Known rows, with every way that one mark hangs from another:
z203(z164(z383(z384) z652) z680(z396 z874)): [ 12.7  -1.5  19.8 -19.9  -8.7   2.9 -55.5 -11.0  -1.1 -19.8  -4.6   2.4
  -1.0 -29.7  17.9  13.7 -29.7  13.8 -11.7 -16.6   0.6  10.6   6.5 -12.3
   2.7  10.0 -10.5   0.6  -4.9   6.6  -8.5   1.2 -61.2  -3.6  -6.3   9.3
 -22.8 -19.1 -14.2 -10.5   7.9   7.4  14.7 -53.9  32.7 -14.8  -0.1]
z384(z203(z164 z680) z652(z874(z383))): [ 33.5   0.2   6.7  -6.7  16.8  -7.9   6.6  42.0  -1.0 -17.4   0.3 -21.4
 -12.1  -9.4  -4.3   5.7 -45.3  -6.9   4.5 -18.5  13.5  16.9  -5.9  -5.7
  -3.5   2.7  -7.6  53.2  19.5  -3.9   3.5  21.1 -12.2  -6.4 -15.8   5.5
  25.1 -60.2 -20.5  -3.5  -9.7  16.6  11.1  -2.7  45.4 -28.0 -14.6]
z652(z874(z58 z164 z383)): [ -7.6  -1.5  -6.4   2.4   2.8   6.8  28.5   6.2  11.5  -4.2  19.7 -35.1
   5.3 -49.7  -0.7  -4.5 -36.8 -29.2 -19.5  -2.2 -29.7  -4.6  21.3  10.5
  -6.6   5.7   2.2  19.9   3.6  -5.8 -24.8  -2.3  42.4  10.6 -14.7   5.5
   5.5  -4.6  -0.5  -0.4 -29.1  28.5   0.8  35.7  -7.2  -7.2 -17.1]
z652(z874(z58(z531) z383(z384))): [ 11.6  -5.5 -22.8  -3.9  -9.9  13.6  28.3  -9.0  10.8  14.9  13.9 -27.2
  -1.8  -7.2  19.7  -4.5 -14.2 -25.7 -12.1   5.1 -37.3  11.5  12.2  -1.5
  -0.1  -4.4   5.7 -15.1  -4.2  -6.7 -16.6 -15.9 -29.7  15.6 -17.9  10.6
 -20.3  12.4 -12.9   1.6  10.1  33.1 -19.4  37.1  -6.7 -24.0  -8.8]
z383(z573 z680(z874)): [ 19.8 -10.2  22.5  -3.3 -18.8  -8.7 -33.0  20.1   0.5  -9.2 -15.2   3.8
  -5.0  10.0   2.6   4.0 -26.6   0.5 -47.9   1.5   5.9  11.0   1.5  -4.9
   2.9   4.3  -0.5 -33.8   0.9   4.6  15.6   4.3   6.4 -11.8  -1.2   5.2
   4.5  17.2  -6.5 -20.8 -23.4 -17.6  -7.3 -11.4 -20.6   4.6  -1.8]
z384(z164(z383(z573) z652) z203(z680(z396))): [ -9.4   5.3  35.9  -7.0  25.0 -11.5 -40.0  13.3 -10.5 -32.5 -10.4  -2.1
  -6.1   2.6   7.0   3.0 -48.2  27.3   6.5 -23.0   1.4  -0.2 -23.7 -19.4
  -5.3  -2.6 -15.7  28.6  18.6   9.6 -27.6   7.4 -12.3  -5.4  -4.6   1.7
  36.8 -27.6  10.0 -15.9 -32.0  -3.5  -2.0 -25.5  43.1  -3.3   8.9]
z383(z384 z573 z680(z203 z396 z874(z164))): [-12.1  -7.3   9.2  -0.1 -64.7  -2.4 -36.8 -13.2   0.1 -42.8  -4.2  -1.1
  -8.2  -6.8  13.0   8.6 -11.6   8.1 -25.8  -3.9 -13.7  -7.4  -4.8  -8.9
  -8.3   8.8 -16.4 -40.1 -11.7  10.4  22.2 -10.4  24.1   4.7  -0.7  14.9
   6.2  13.4   2.4 -16.8 -12.0   4.4 -14.0  -6.6   6.0  -9.3  -9.1]
z652(z874(z58 z383(z680))): [ 10.2  -6.0  -6.6   1.8  -5.2   0.8   9.4  12.9   6.2  -7.6   5.7 -25.9
  -7.2 -35.5   3.6   0.5 -53.9 -12.4 -17.2  -2.0 -28.3  10.2  17.1  -2.0
  -1.1   3.4   4.6   7.0  10.7  -6.9 -21.6  -3.6  29.5   7.4 -13.6  10.4
  -2.7   8.6 -11.9  -6.5 -18.9  17.4 -17.7  35.6  -8.0 -20.8  -1.0]
z874(z383(z680(z396))): [-23.1   2.8   6.8 -10.9   0.5   1.9 -24.4  -9.4  -6.3 -25.3  -3.9  -8.2
   0.8 -39.5   0.2  12.6 -25.5  20.3   5.6  -6.5 -25.1 -10.1  22.4  -7.7
  -2.6   3.3  -3.1   7.5   3.5  -8.3 -13.4  -1.7  33.5   5.1  -1.8   8.6
 -11.8   9.1   2.8  -3.0  -5.3  10.7 -18.7  -2.5  12.4  -2.3   9.9]
z58(z531(z384(z203 z652))): [ 27.2   1.1   0.3  -6.7  -7.4  10.2  22.6   9.6  -7.6  14.6  -9.6  -2.9
 -10.1  38.0  12.6 -10.5   0.2  -1.6  26.3  -9.5  12.1   4.7 -26.9  -8.4
  -2.9 -10.7  -1.4 -23.1  -0.2   7.6  23.6   1.9  -9.8 -15.0 -27.8  10.0
  24.0 -41.7   7.7   8.2  13.7   9.2  -1.0  13.2   5.1 -15.0  -4.5]
z384(z164 z203(z680)): [ 15.4   3.9  13.2  11.8  -7.0 -12.9  13.0  26.5  -1.7 -13.2  -5.3  -3.2
 -10.6  24.6  -6.0   3.7 -28.4   9.0   8.8 -18.1  13.3  17.3 -34.6  -3.8
  -3.7  -5.2  -8.5  16.2  23.5   0.4  -7.2   6.5   0.6  -2.1   2.6   2.3
  59.4 -36.8  -8.2  -4.4  -4.9   7.7  -4.0  -4.6  38.8 -18.5   2.0]
z383(z384(z164 z203(z680(z573)) z652)): [ 26.8  11.2   9.9   3.7  -8.7 -20.6  -2.3  30.0  -4.1 -19.6  -7.5  -6.3
 -15.7   7.1  -0.6   4.2 -28.8  20.3 -10.4 -14.7  12.2  38.7 -48.3 -12.2
  -3.1 -16.1 -20.8  25.4  18.8   1.8   8.8   4.7  -9.6   4.6  -6.3  11.9
  32.8 -40.6  -7.1  -2.3  -3.6   8.3  11.4  21.1  57.3 -30.8 -25.0]
z383(z384(z164(z652(z874))) z680(z203 z573)): [ 41.3   1.5  -6.1  16.4 -33.6 -16.5 -12.1  19.8   8.7 -24.7   7.5 -13.0
 -25.8  -8.5  18.6   2.8 -36.1  13.6  -9.9  -7.7 -10.7  26.5  -5.3 -16.8
  -6.8  -8.8 -20.6  25.9  11.9  14.8  15.6  -2.0  19.1  17.3 -11.4  12.8
 -17.9 -19.5  -7.8  -6.7  -9.0  15.9   7.7  16.3  25.0 -44.0 -19.4]
z652(z874(z383(z384 z573 z680))): [ 11.5  -7.6   2.6  -9.1 -21.7  -0.6 -20.4   2.6  11.8 -10.5   2.2 -15.8
 -10.1 -21.6  11.5   2.1 -34.4 -12.5 -35.8   2.6 -37.2  16.9  24.1 -18.4
  -2.3  -7.3  -4.4 -14.0   9.2  -6.2  -0.1   3.0 -10.3  14.8  -9.4  11.5
  -1.3  16.9  -3.0 -13.3 -33.9  14.7 -15.2  16.2   4.4 -22.8 -10.3]
z58(z396(z680(z203 z383)) z531): [ 19.8  -4.7   5.0  -8.2 -18.4   5.0  -8.3  -1.4  -3.6  -3.4  -0.3  -4.2
 -12.0  60.0  15.3  12.8  23.7 -15.1  19.9 -14.0  18.8  -6.4  19.0   0.0
  -1.5   1.0   0.9  33.1  16.1   6.4  25.5  -1.6  33.9   7.2   1.9  -9.7
  14.6  -4.0  -8.6   1.0  16.1  22.7 -32.8 -39.9 -12.7   1.5   6.1]
z652(z874(z58 z164(z383(z384)))): [  0.1  -5.0  -0.8  -2.7 -31.2  10.5  18.1 -21.1  11.6  -1.8  16.6 -23.1
   2.4 -41.4  11.0  -9.4 -37.8 -23.5 -22.0  -1.1 -36.1  10.6   4.4  -5.6
  -6.5  -0.3  -2.7  -4.0   1.1   0.4 -25.7  -8.3  -6.3  19.9 -18.6  11.8
   7.1  -0.1   6.1   0.7 -21.2  32.7  -3.3  29.6  -5.1 -28.8 -13.8]
z384(z164 z203(z680(z383 z396)) z652): [  9.8  15.2  21.9  -2.5   3.3 -11.4  -3.2  12.6 -17.5 -30.9  -8.1  -7.0
 -11.1   4.4   1.0  12.2 -12.1  28.6  -2.6 -25.7   8.4  16.0 -25.1  -4.7
  -3.9  -3.5 -23.2  41.5  16.0  -1.0 -10.5  10.5  41.6 -10.9  -0.8   8.7
  24.7 -47.1 -18.3  -2.8   1.5   0.3  10.3 -16.6  53.6 -10.5 -12.7]
z383(z384(z652) z573 z680(z203 z874)): [ 23.6  -8.6   2.5  -4.8 -45.4 -16.9 -30.9  13.5   0.2 -19.4 -10.8   4.2
 -19.6   9.3  20.0   1.9 -19.0  14.2 -33.9  -3.4  13.2  24.6 -27.1 -16.3
  -3.1   0.5 -17.4 -29.6  -5.8   9.3  36.5  -4.6   3.0  -6.9 -11.1  17.1
   0.9   3.1  -9.4 -14.3 -20.9  -8.8  -6.5  -1.2   8.5 -13.1 -19.5]
z396(z680(z384(z652(z874)) z573)): [ 40.8  -2.9 -14.4  -5.0 -18.4   9.4 -22.6   5.5  -5.7  -6.3  13.5 -16.8
 -15.5   6.5  -8.7   1.3 -17.2  -2.5  -7.0  -9.3   6.2  20.2   3.6  -5.9
  -0.7  -3.5  -5.1  20.4  17.5   9.2  47.3   8.8   5.6  10.7  -8.2   9.4
 -18.2 -16.0 -30.8  -7.5 -18.0   5.6  17.6  31.4   3.7 -14.7 -19.3]
z58(z384(z652) z396): [ 19.5   9.4  -5.8 -25.8  16.1   4.5  31.7   6.8   0.4  -6.2  -5.9  -8.7
  -9.9  22.3   7.8  -1.9   0.8  -9.3  18.3  -7.9   9.5 -19.0   0.8 -15.0
   5.6  -4.8  -2.0   1.0  -0.7   6.9 -11.9  -5.0  37.7  -4.6 -20.1   5.2
  17.0  -5.7   3.5  -3.3  -1.1   2.6  -7.2  -7.5   4.7   3.2  -4.9]
z164(z383(z680) z652(z874)): [ 35.0  -7.0  16.2  -3.0   1.7  -2.3 -21.2  12.5   8.7  -4.6   2.9 -10.8
 -11.4 -33.9  10.3  -4.4 -65.9  -0.5  11.3  -7.7 -13.3  15.0  24.7 -18.0
  -1.3  -1.0   1.8  17.4  13.6   9.3 -16.6   8.7   8.6  -3.2 -19.2   7.2
 -19.1  -8.6   3.7  -8.5 -40.2   2.1   4.7  -7.0  -3.1 -21.8   3.7]
z58(z396(z680(z383 z384(z164(z652)) z573))): [ 22.0   6.4   9.8 -14.9  -7.3   5.0 -28.0   9.4  -4.4  -7.8  11.9  -7.9
 -11.0  12.6  14.7  17.1 -12.2  11.8 -35.9 -23.5   0.0   9.3  17.7  -2.5
  -0.5  -4.7 -16.1  49.8  20.5   2.3  21.1   4.9  52.7  16.6   2.2  -2.3
 -12.5 -12.5  -9.6  -6.4 -12.2  15.7  12.5 -39.0  10.2  -5.3 -19.2]
z531(z58 z384(z203(z164) z652)): [  4.8   3.2   3.9  -3.5   8.8   1.7  26.3   4.4 -14.5   3.2  -9.8   3.4
 -12.1  13.6  10.0  -4.9  -3.8  14.4 -19.0 -10.4  28.7   6.7 -38.9 -10.4
  -3.0  -0.7 -11.6  -5.8  -3.9   0.7  28.1   4.6  13.9  -9.4 -37.7  14.3
  34.2 -53.6  10.3  15.7  44.5  13.9  20.8  -2.5  23.2 -15.2   4.2]
z164(z383(z384 z573 z680)): [ -6.8  -9.8  26.2 -18.7 -24.6  -4.5 -39.0 -11.9   2.3  -5.9 -11.8   6.3
  -3.2  -9.3  14.6   2.2 -35.1  12.0 -31.4  -1.1 -27.4  18.6  -3.4 -24.8
  -2.8  -8.1  -5.5 -19.6  10.5  -3.6  -2.8  -0.9 -33.3  11.7  -7.7   8.3
  16.0  21.9  19.0  -8.1 -31.3   6.6 -22.0 -10.8   1.2 -17.8   4.3]
z58(z396(z680(z874)) z531): [ 43.7  -6.2   4.1  -9.8 -14.3   9.7   1.4   5.3  -0.1   3.5  -3.0  -4.4
  -4.6  50.9   7.2   4.1  -0.2 -29.0   1.7  -4.9  29.5   0.8  17.4  -2.3
   7.3   3.7  11.3 -23.0   6.7  11.7  18.5   1.3  15.2  -3.9  -4.8  -0.4
   8.8   5.6 -17.7  -9.5   9.2   9.2 -27.2 -27.4 -32.5  13.9   9.5]
z396(z680(z383 z874(z58 z652))): [ 25.1  -5.6   5.5  10.2 -28.7   7.5  -9.3   0.1  -0.8  -4.4  10.4 -24.6
  -3.6 -23.4  12.3  -0.8 -17.1 -21.3 -58.5 -17.5  14.2  20.9  21.5  18.1
  -1.7  12.3   4.9   6.9   2.7   0.8  -0.4   5.5  44.3  -6.5  -3.0   6.3
  -4.8   8.8 -26.4 -11.1 -20.1   0.0   9.6  -3.5 -32.9  10.5  -8.3]
z531(z384(z164(z383) z652(z874))): [ 32.8   7.9  14.6 -15.8  -3.3   4.6  15.3  -8.7  -0.1   5.6   1.6 -10.4
  -7.2 -13.7  10.1  -8.7 -10.0   9.1 -13.0 -13.5  -1.8  17.0  -2.0 -17.9
  -5.6 -13.1 -16.6  15.0  19.0   8.0   7.4  17.0  11.3   1.7 -32.2  11.4
  24.7 -57.3  -9.1   3.5 -16.6  25.3  13.5   6.0  12.0 -16.3 -14.1]
z164(z383(z384 z680) z652): [ 11.0  -5.5  13.3 -11.4 -17.2  -3.2 -27.7  -6.8   7.4   0.3   0.2   0.7
  -8.0 -39.5  22.7  -0.6 -58.6  13.3   1.3  -9.0 -24.6  24.5   4.1 -23.4
  -2.8  -6.1  -4.0  -6.0   5.5   0.8 -16.6  -3.9 -12.9   5.6 -15.6  13.6
 -14.0   7.3  20.5   0.2 -33.3   9.7  -2.3 -18.8  11.9 -26.0   2.2]
z874(z58 z164(z652) z383(z680)): [-14.4  -3.9   8.3  -3.1  11.6  -3.6  12.7  18.6  10.6  -3.9  11.3 -24.7
   0.7 -69.9  13.4  -0.2 -79.1  -9.3 -10.5 -11.9 -35.4   4.9  10.3   3.0
  -7.7   6.1   3.1  13.9   8.0  -7.5 -36.1  -6.6  72.1  -1.3 -18.9  12.3
   3.6   8.9  23.2   2.3 -56.3  14.8   2.5  10.4   0.1  -3.4  -8.3]
z874(z58(z384(z203)) z383(z573) z652): [-18.7  -0.9  -4.9  -2.2  11.8   6.9  18.7  19.8   2.4 -12.6   0.9 -36.8
  -3.3 -10.5  11.7 -12.7 -37.2 -11.0 -29.5 -16.0 -12.9 -20.5  -3.1   0.5
  -7.9   1.1   3.8   7.7  -3.6  -5.2 -30.5  -8.9  10.3   2.3 -19.7   4.7
  38.6   9.1  19.2 -13.6 -29.1   9.3 -13.5  27.6  -3.7  -3.4  -2.0]
z396(z680(z383 z384(z203) z573 z874(z652))): [ 32.9  -6.1   5.4  11.5 -52.6  12.0 -51.3  20.1  -6.8 -15.0   9.3 -20.1
  -9.5  -3.8   0.3   6.9 -19.7   8.8 -53.3 -25.4  24.8  16.4  16.2  16.1
  -6.0   5.6  -6.0  25.9   0.7   2.1  50.0   9.1  12.3   2.1   5.1   1.9
 -16.7 -16.9 -19.6 -18.5  -5.6   3.4  24.5  -9.5  -8.1 -15.6 -23.0]
z874(z58(z531) z164 z383(z680) z652): [-17.4  -9.7  14.7  -0.8  -3.5   9.6  46.1  10.7  14.8  -2.6   9.6 -28.6
   4.6 -49.7  18.3  -2.8 -45.7 -14.5   1.9  -8.9 -41.1  -0.8  21.0  11.3
  -9.6   3.7  15.1   2.0  11.2 -10.3 -33.0  -2.6  63.9  -5.4 -23.1  10.4
  21.6  14.6  16.2  -2.6 -38.6  14.8 -11.2  20.2 -13.3   1.2   0.8]
z58(z384 z396 z531): [ 20.4   1.1  -1.8 -21.2   9.0  15.7  36.8   1.1   5.5   8.4  -8.1  -7.3
  -4.5  59.1  11.3   0.9  16.3 -20.6  29.4  -2.4  -3.2 -29.6  14.7  -9.1
   7.0  -5.6  11.5 -18.3   0.0   6.8 -11.7 -13.3   5.0   1.1 -15.0  -3.4
  17.4   9.6   6.4  -4.1  23.5  13.2 -28.0 -18.8 -14.4   0.3  12.1]

Rows:
[ 20.0   5.5   6.0   6.4  -6.5   0.9  10.7  15.0  -3.2 -40.8   4.8 -20.7
 -13.7 -12.1 -11.9  -2.0 -34.9 -13.0  45.8 -14.8   2.3  -1.3  -8.4  -5.8
  -4.5   2.7  -6.9  15.3  10.8  12.2 -10.4  11.2  36.2 -13.2 -11.6  12.9
  27.1 -43.4 -14.2 -11.0 -21.7  -1.7  15.7  28.0  42.4 -15.5 -10.9]
z384(z203(z680(z396)) z652(z874(z164)))
[ 16.3  -6.3  -3.4 -17.6 -16.1  19.3 -16.9   0.4  -4.1   0.7   2.0  -1.0
  -6.3  56.1   3.3  11.8   9.6  -5.8  15.8  -5.8   3.4  -8.8  11.5  -2.9
   4.6  -4.1   7.1   1.3  15.2   5.3  37.9  -5.8  -6.0  14.7   0.9  -4.7
   0.2  10.7  -9.6  -7.7  18.0  13.9 -21.3  -6.4 -12.7  -2.6   4.6]
z58(z396(z680(z384 z573)) z531)
[  2.4  -5.1  18.2 -13.8   1.4   3.9  14.1   4.5   9.1   2.6   1.5 -24.3
  -2.5 -39.9  11.9  -6.1 -84.2  -8.4  -3.0 -19.0 -33.4  -4.7   2.7 -10.8
  -6.3   2.7   6.4   1.1  10.9   4.0 -43.8 -13.5  46.0   1.6 -30.3  13.1
  25.1   9.2  32.8   0.9 -53.2  19.6  -3.9  -4.9 -10.8 -14.1   5.4]
z874(z58(z384) z164(z383(z680) z652))
[  1.4  -2.0  -8.0   2.1  -9.4  11.8  27.2  -4.6   1.2 -20.8  10.4 -17.4
  -8.8  -2.6  15.1  -6.0 -15.5 -30.1   8.7 -11.5   6.9  -5.5  10.8   0.2
   0.9   6.2  11.0   1.8  11.6   5.4 -23.5   2.0  52.1   2.3  -8.6   4.8
  33.0  16.0  -6.9 -10.2 -15.7  -0.4 -19.9  16.0 -18.1  11.6  13.0]
z874(z58(z396(z680)) z652)
[ -6.5 -10.3  11.4   2.3 -20.4 -13.5 -27.9  13.8  -1.4 -21.4 -12.0   6.6
 -13.4  24.3   6.6   5.1 -12.9  12.3  -3.1  -2.7   1.2  -2.4 -13.1  -9.8
  -5.5   1.9  -6.0   0.1   9.8   5.6  20.8  -1.1   9.5   0.1   1.0   0.3
  25.6  10.2   5.5 -11.6 -18.1  -8.0 -21.5  -3.9   1.7  -6.3   6.0]
z383(z573 z680(z203))
[ 19.7  -0.6   8.1   3.6 -29.8  -4.7 -31.7  19.2   1.7 -31.5   2.9 -12.1
  -6.8  12.0  -7.4  10.0  -8.3 -17.4  -9.9 -11.3  40.7 -12.3  14.9   7.5
  -3.7   8.8  -5.5  31.6   8.6  17.4  42.2   1.6  59.5  10.7   2.4  -6.6
  18.3 -13.4  -2.4 -11.9  -6.4  20.1  -8.6 -11.4 -16.2   7.0 -14.7]
z58(z396(z680(z203 z573 z874(z164))))
[ -5.5  -4.6   6.3 -28.9 -22.0  12.4  10.8   2.4   1.8  -6.8   8.1  -7.6
   3.7 -27.0  15.2   0.7 -36.0   5.9 -23.5 -11.9   0.9  -8.0  -9.4   1.7
  -0.7  10.5  -8.5  -6.5  -8.5   1.1  -2.2 -10.4  38.8  -4.1 -21.6  10.2
   3.5  -9.9  -0.9 -10.6 -18.0  10.4   2.7  -6.7  -4.8  -0.9 -24.2]
z680(z384(z652) z874(z58(z396) z164(z383)))
[  2.4   1.8  11.0  -4.7  10.0   2.0  -5.2 -12.1  -4.7  -2.6   1.8  -2.2
 -10.5  14.9   5.5   8.9   7.2 -10.1 -24.7  -7.8  21.1   4.0  22.2  -3.5
   4.9   1.3   1.2  20.8  11.2  -3.2   5.6  -0.6  71.1   7.6  -7.7  -1.2
  14.2  10.6  -2.2   2.5  17.8  14.8  -6.3 -28.1  -9.1  15.6  13.8]
z531(z58(z396(z680(z383))))
[-28.8  -1.0  19.3 -10.2  -1.2  11.2  32.4  -4.0  10.6 -21.7  10.2 -16.5
   7.0 -46.9  18.0  -7.2 -26.6 -15.1   5.4  -9.1 -14.0 -22.3  18.9   4.1
  -5.4   6.2   5.3  21.8   3.2   0.6 -46.8   0.4  55.2   0.7 -18.5   0.0
  31.7   2.7  24.0  -9.1 -28.6   9.1  -6.8   4.2 -11.1   7.5  -0.9]
z874(z58(z396) z164(z383) z652)
[ 14.5  -3.7  25.0  -7.1  -6.3  -4.8 -43.7  13.4  -1.6   1.2  -8.7  -0.9
   2.8   8.3   5.9   7.2   9.3  -2.5 -77.8  -0.9  10.5   7.1  17.1   8.9
   2.5   4.5  -7.6  -1.3  -9.1  -0.5  18.0   6.0   1.7  -9.8   5.5  -5.6
 -19.4   8.0 -10.9 -17.0 -11.8 -11.0  11.6 -31.4 -21.5  13.5 -20.7]
z680(z383(z573) z874)
[ 14.8 -10.3  15.6  -7.6 -43.3  -1.4 -14.7  12.9  -1.1  -5.6  -5.5   6.7
  -7.1  22.8   9.7   9.4 -24.5  26.1 -64.9  -8.8  -8.6  16.2 -18.0  -6.4
  -1.7   2.0 -14.0 -39.4   8.2  -0.8  29.4   0.6  10.0  -1.5  -1.1  11.0
  16.5   3.9 -18.7 -20.9 -19.0  -6.0  -2.8 -21.4  -0.7  -8.2  -9.2]
z383(z573 z680(z384(z164) z874))
[  2.1  -8.5  32.0 -18.2  -7.2  -3.8 -14.7   2.1  -5.7  -5.4 -12.9   5.3
   3.0 -12.8   5.8  11.1 -38.7  18.3 -20.9  -9.2  -8.9   9.1   1.3 -13.0
  -3.6   4.7  -2.7  21.0  16.5  -5.5  -0.7  12.1 -14.1   4.6 -10.3   2.3
  16.0 -14.2   9.9   3.6   0.3  15.0 -13.2 -41.8   2.2 -20.5  13.4]
z203(z164(z383(z680)))
[  1.1  -5.4  -3.8   1.1 -12.7  24.4  35.9 -11.2   6.2  13.3   2.1 -11.0
  -2.8   6.6  25.3 -12.3  16.2 -17.4  13.1  -4.7 -16.7  -7.4   3.1   8.1
  -1.6  -2.9  13.6 -35.5  -2.8   4.4  -8.7  -6.4  -4.7 -10.8 -24.6   7.3
  18.9  -1.4  -0.4  -2.3  10.9   2.8  -1.5  29.7 -20.5  -0.2   8.1]
z874(z58(z531(z384)) z652)
[ -0.7  11.2   1.1  -8.8  22.6   0.2  55.0  -6.1   2.0  -1.2  -3.7  -5.1
  -9.7  32.3   7.9   0.5   9.3   6.1 -15.9  -5.9  10.2 -17.9  -5.8 -13.7
   4.4  -5.7  -5.2  -4.4   4.5   1.3 -19.4 -15.0  64.7   9.6 -24.2   4.7
  42.3  -1.3   7.0   1.9  33.0  21.2  -9.2 -15.5   9.3   5.8  16.0]
z531(z58(z384(z164) z396))
[ 29.3  -9.5  -2.0   3.9 -35.5  -3.8 -21.3   6.1  -8.8 -11.6   0.1  -3.9
  -7.2  28.8   1.5  10.1  -4.3  -4.9 -27.6 -16.4  41.4   8.0  -8.7   3.1
  -5.5  16.6  -7.3  16.5   7.5   9.8  49.8   8.0  -4.5   5.1   1.4   0.8
  15.9 -26.6 -23.6   0.1  16.5  20.4  -8.7 -40.0  -8.8  -5.8   2.7]
z396(z680(z203(z164) z874))
[  3.4  -7.1 -10.4   6.0 -54.5  -7.1 -11.1  -6.5   3.9 -15.8  -1.8   4.2
 -17.1   2.8  15.3   5.4 -13.3  13.3  12.5  -4.7 -10.4  13.9 -15.9 -13.4
  -5.9  -2.1  -9.2 -13.2   2.8   1.8  17.2 -11.9  -2.3  12.2  -1.4  11.5
   9.8   5.1   1.5   1.0   4.6  13.3 -20.4   2.7  17.7 -32.4   1.0]
z383(z384 z680(z203))
[ -0.9   0.2  -1.0  -0.8  12.7   2.1   9.8 -12.2  -3.4  -6.5   1.9   0.5
 -11.4  20.7   1.3   1.3  -2.4 -12.7   3.1  -3.0  26.3  -1.7   5.6 -10.6
   5.5   1.6   6.2  -1.8  11.7   3.2   3.8  -4.7  56.9   7.4 -12.2   3.2
  28.8  12.7   0.8   1.4  16.0  11.1 -14.7  -6.7  -6.2  17.3  24.7]
z531(z58(z396(z680)))
[  2.1  -2.6  22.1 -11.7 -23.6  -6.6 -49.3  -4.0   1.4  -9.2 -10.8   0.9
  -2.1 -30.1   4.0   7.7 -36.9  22.4 -23.6  -1.0 -20.0  21.9   4.6 -16.7
  -1.6 -10.4  -5.7  10.4  10.0  -2.6   6.6  -3.0 -27.6  18.7  -5.7   6.0
 -11.2   9.6  17.0  -2.3  -6.7  16.4 -10.5   3.4   5.4 -29.9  -3.5]
z164(z383(z384 z680(z573)))
[ -4.8  -4.1  12.4  -5.1 -48.7  11.4 -44.8  -0.7  -4.5 -32.1  -0.5  -3.9
   1.2 -27.7  -7.5  16.9 -23.5  24.3 -25.8  -6.0 -17.2 -11.6  13.3   6.7
  -2.3   9.7  -8.6 -20.1  -7.6   4.2  31.0  -7.0  33.3   2.9   2.4  10.8
 -28.1   5.0  -7.8 -18.5   2.6   0.1  12.6   2.4   0.1 -10.6 -13.8]
z383(z680(z384 z396 z573 z874(z164)))
[-25.9  -1.9  12.8  -6.8  21.1   1.0 -11.6   9.3   8.4 -11.6   4.9 -14.8
   4.1 -36.5  10.9  -3.3  -3.7  -0.7 -23.3  -4.7 -12.2  -9.2  26.8   3.4
  -6.0  -0.4   1.2  21.3   2.6  -7.5 -10.7  10.3  10.5  -2.8  -6.1  -3.0
   6.7  10.5  10.8 -14.5 -41.7  -6.0   5.9   1.7   1.7  19.6  -7.6]
z874(z383(z573) z652)
[ 32.2   7.9   2.0 -18.7  24.7   7.3  55.5  11.1   7.3  10.4  -1.1 -11.5
  -8.1  49.5  24.9  -1.5  -5.2 -11.9  20.1 -11.9  -5.0 -17.9   4.9 -14.3
   3.7  -8.7   0.9  -3.9   6.8  11.2 -26.8  -8.8  33.8  -1.6 -23.5   1.5
  16.5  -7.5   8.9  -1.6   4.3  14.7 -12.2 -35.0   0.3   1.3   5.7]
z58(z384(z164(z652)) z396 z531)
[  3.6 -10.9  31.3 -25.3  -6.6  -5.9 -35.1   0.3   0.5  -5.7  -9.6   5.9
  -3.6 -16.9  29.5   5.3 -51.8  10.3 -41.6  -8.0 -25.6  19.4  -3.9 -27.1
  -3.6  -1.1  -9.4  -1.1   8.6  -0.9  -5.9   7.8 -41.6   6.0 -16.8   9.6
   0.9   3.7  23.0  -3.8 -29.7   5.0  -3.6 -46.2  10.1 -22.2   2.7]
z203(z164(z383(z384 z573 z680) z652))
[-19.4 -10.7  47.7  -9.2 -10.8  -0.6  -9.3   4.5  10.6 -20.4  -2.1  -8.2
   3.5 -45.9  10.0  -4.2 -43.5   1.4 -16.4  -9.7 -24.7  -1.7  20.8  -6.9
 -11.2   0.2   3.0   9.4  17.9  -0.2 -17.4  16.3  38.3  -5.5 -15.3   3.5
  39.9   8.8  30.3 -15.6 -71.0  -6.4   1.7 -10.6  -7.8   6.8   1.4]
z874(z164(z383(z573 z680)) z652)
[ 28.7   1.8 -16.1  -3.6  -8.0  12.4  25.3  -3.5  -0.3   4.5   4.5 -16.2
 -13.4  -5.2  10.9 -13.5  -6.6 -20.1  -5.1  -2.4  -5.6   8.3  -8.9  -4.7
   1.1  -3.3  -2.5 -20.2   0.0   9.4   2.4  -0.1  12.2  -6.8 -29.2  15.6
   6.7 -25.5 -18.9  -0.8  -2.0   6.0  11.0  51.2  -5.7 -14.1 -13.4]
z531(z384(z652(z874(z58))))
[-14.6  -5.5   1.9 -15.4  26.9  15.1  30.1   5.5   9.3   9.2   0.6 -32.0
   3.5   5.6  20.5  -9.1  -6.5 -18.8 -19.9  -7.0 -28.9 -21.4  16.5   3.9
  -3.2  -1.6  14.9  -6.4  -0.2  -4.9 -30.0 -12.6  -0.5  -1.1 -24.3   1.8
  21.3  29.7  10.0 -11.9 -23.4   8.8 -16.6  16.6 -22.0  14.0   3.9]
z874(z58(z384 z531) z383(z573) z652)
